Below is a small trained network, with its code and all its weights. Each question gives an input and a class and asks what happens when units are switched off, that is, made to give their printed mean instead of their output.

import numpy as np


def w(rows, s, z=0):
    codes = np.array(rows[::2]) - 128.0
    scale = np.full(codes.shape[1], s)
    scale[-1] = z or s
    return codes * scale


def norm(h):
    return h / np.sqrt((h * h).mean(-1, keepdims=True) + 1e-5)


def f(y):
    return y / 2 * (1 + np.tanh(0.7978845608 * (y + 0.044715 * y**3)))


def log_softmax(a):
    a = a - a.max(-1, keepdims=True)
    return a - np.log(np.exp(a).sum(-1, keepdims=True))


def net(x, mask):
    res = np.array(x, float).reshape(1, 6) / 4 @ E
    u = 0
    for l in range(2):
        y = f(norm(res) @ A[l][:, :-1].T + A[l][:, -1])
        res = res + np.where(mask[u : u + 9], y, B[l][:, -1]) @ B[l][:, :-1]
        u += 9
    return log_softmax(norm(res)[-1] @ U[:, :-1].T + U[:, -1])


A, B = {}, {}
E = w([
[201,193,154],'x0',
[129,129,129],'x1',
[253,86,180],'x2',
[127,127,128],'x3',
[110,145,204],'x4',
[127,128,126],'x5',
],0.0049)
A[0] = w([
[103,168,180,121],'L0N1',
[154,84,92,96],'L0N2',
[43,54,200,93],'L0N3',
[168,231,131,150],'L0N4',
[159,100,140,86],'L0N5',
[155,209,48,26],'L0N6',
[24,167,103,253],'L0N7',
[52,180,250,111],'L0N8',
[93,150,45,196],'L0N9',
],0.011,0.004)
B[0] = w([
[69,156,129,151],'L0N1',
[82,39,54,136],'L0N2',
[194,111,161,179],'L0N3',
[138,197,111,197],'L0N4',
[108,128,130,134],'L0N5',
[255,150,215,148],'L0N6',
[158,184,132,254],'L0N7',
[89,136,118,202],'L0N8',
[217,106,155,195],'L0N9',
],0.0094,0.0066)
A[1] = w([
[61,103,171,179],'L1N1',
[113,80,96,94],'L1N2',
[91,69,246,15],'L1N3',
[93,115,136,150],'L1N4',
[175,136,105,103],'L1N5',
[197,118,95,183],'L1N6',
[140,178,63,146],'L1N7',
[89,28,151,252],'L1N8',
[136,213,187,230],'L1N9',
],0.014,0.0033)
B[1] = w([
[248,201,93,134],'L1N1',
[41,9,166,129],'L1N2',
[149,209,130,143],'L1N3',
[191,48,115,122],'L1N4',
[82,122,69,161],'L1N5',
[36,167,72,198],'L1N6',
[203,161,79,163],'L1N7',
[254,126,146,156],'L1N8',
[78,13,148,251],'L1N9',
],0.0072,0.011)
U = w([
[113,154,33,160],'0',
[244,175,179,181],'1',
[63,62,229,193],'2',
[45,235,189,43],'3',
[198,4,118,2],'4',
],0.022,0.0064)

Each question gives the input, the list of numbers given to net, and the class t.
The units are the neurons (one row each of A and B). Each row of codes is followed by its name. A weight is (code - 128) times the scale printed after its matrix; where a second scale follows, it is the last column's (A, B and U).
mask holds one flag per neuron, layer by layer. A switched-off neuron (its flag False) gives its mean, the last column of its row in B, instead of its output. The means were averaged over made-up inputs and are rounded, as every weight is.
A unit's drop is (log p(t) with every unit on - log p(t) with that unit switched off) / (log p(t) with every unit on - log p(t) with every unit switched off).
The circuit of an input: a set's keep is (log p(t) with only the set's units on - log p(t) with every unit switched off) / (log p(t) with every unit on - log p(t) with every unit switched off). Starting from the 12 units with the biggest drops (on a tie, the unit counted first), units are removed one at a time, each time the one whose removal leaves the highest keep (on an exact tie, the one counted first), for as long as the keep stays at least 0.8.
units of the circuit, in order: the units of the circuit, biggest drop first
top k neurons: the k neurons with the biggest drops, biggest first
top k neurons in layer l: the k neurons of layer l with the biggest drops, biggest first
drop of u: that unit's drop, to one decimal
input [5,-2,-4,-8,0,0], class 1: units of the circuit, in order	[L0N6]
input [5,3,3,5,1,2], class 2: top 3 neurons in layer 1	[L1N9; L1N8; L1N1]
input [5,-8,0,7,3,7], class 3: top 3 neurons	[L0N4; L0N9; L0N3]
input [-1,-8,-3,-8,1,-2], class 2: top 2 neurons in layer 0	[L0N4; L0N2]
input [6,-8,1,7,1,-8], class 2: top 2 neurons in layer 1	[L1N9; L1N1]
input [0,-1,5,1,-1,-2], class 4: top 3 neurons in layer 1	[L1N8; L1N2; L1N9]
input [6,5,5,7,0,-7], class 0: top 2 neurons	[L0N6; L0N4]
input [1,4,8,-3,0,3], class 0: top 2 neurons	[L1N9; L1N6]
input [1,0,-7,-1,-1,2], class 1: top 4 neurons	[L0N7; L0N9; L1N7; L0N2]
input [3,-4,1,-2,2,-1], class 2: top 3 neurons	[L1N9; L0N7; L0N2]
input [-3,3,-5,-3,5,6], class 2: top 2 neurons	[L1N9; L0N7]
input [1,4,3,-8,-8,-7], class 0: top 2 neurons	[L1N6; L1N9]
input [-3,-6,-8,0,4,-2], class 2: top 2 neurons in layer 1	[L1N9; L1N6]
input [0,0,-2,7,4,0], class 2: top 2 neurons	[L1N9; L0N3]
input [7,-4,4,-8,-7,-5], class 0: top neuron in layer 1	[L1N6]
input [-5,0,3,-2,1,2], class 1: top 2 neurons	[L1N8; L1N9]
input [-6,-5,3,2,1,-5], class 1: top 3 neurons in layer 1	[L1N8; L1N9; L1N3]
input [5,7,2,1,0,7], class 0: top 2 neurons	[L0N4; L1N7]
input [5,8,3,-5,2,8], class 2: drop of L1N9	0.9
input [1,7,5,0,-1,-2], class 0: top neuron	[L1N9]
input [8,3,-6,-4,-8,5], class 1: drop of L0N6	0.3
input [2,0,-1,5,1,1], class 3: drop of L0N4	0.9
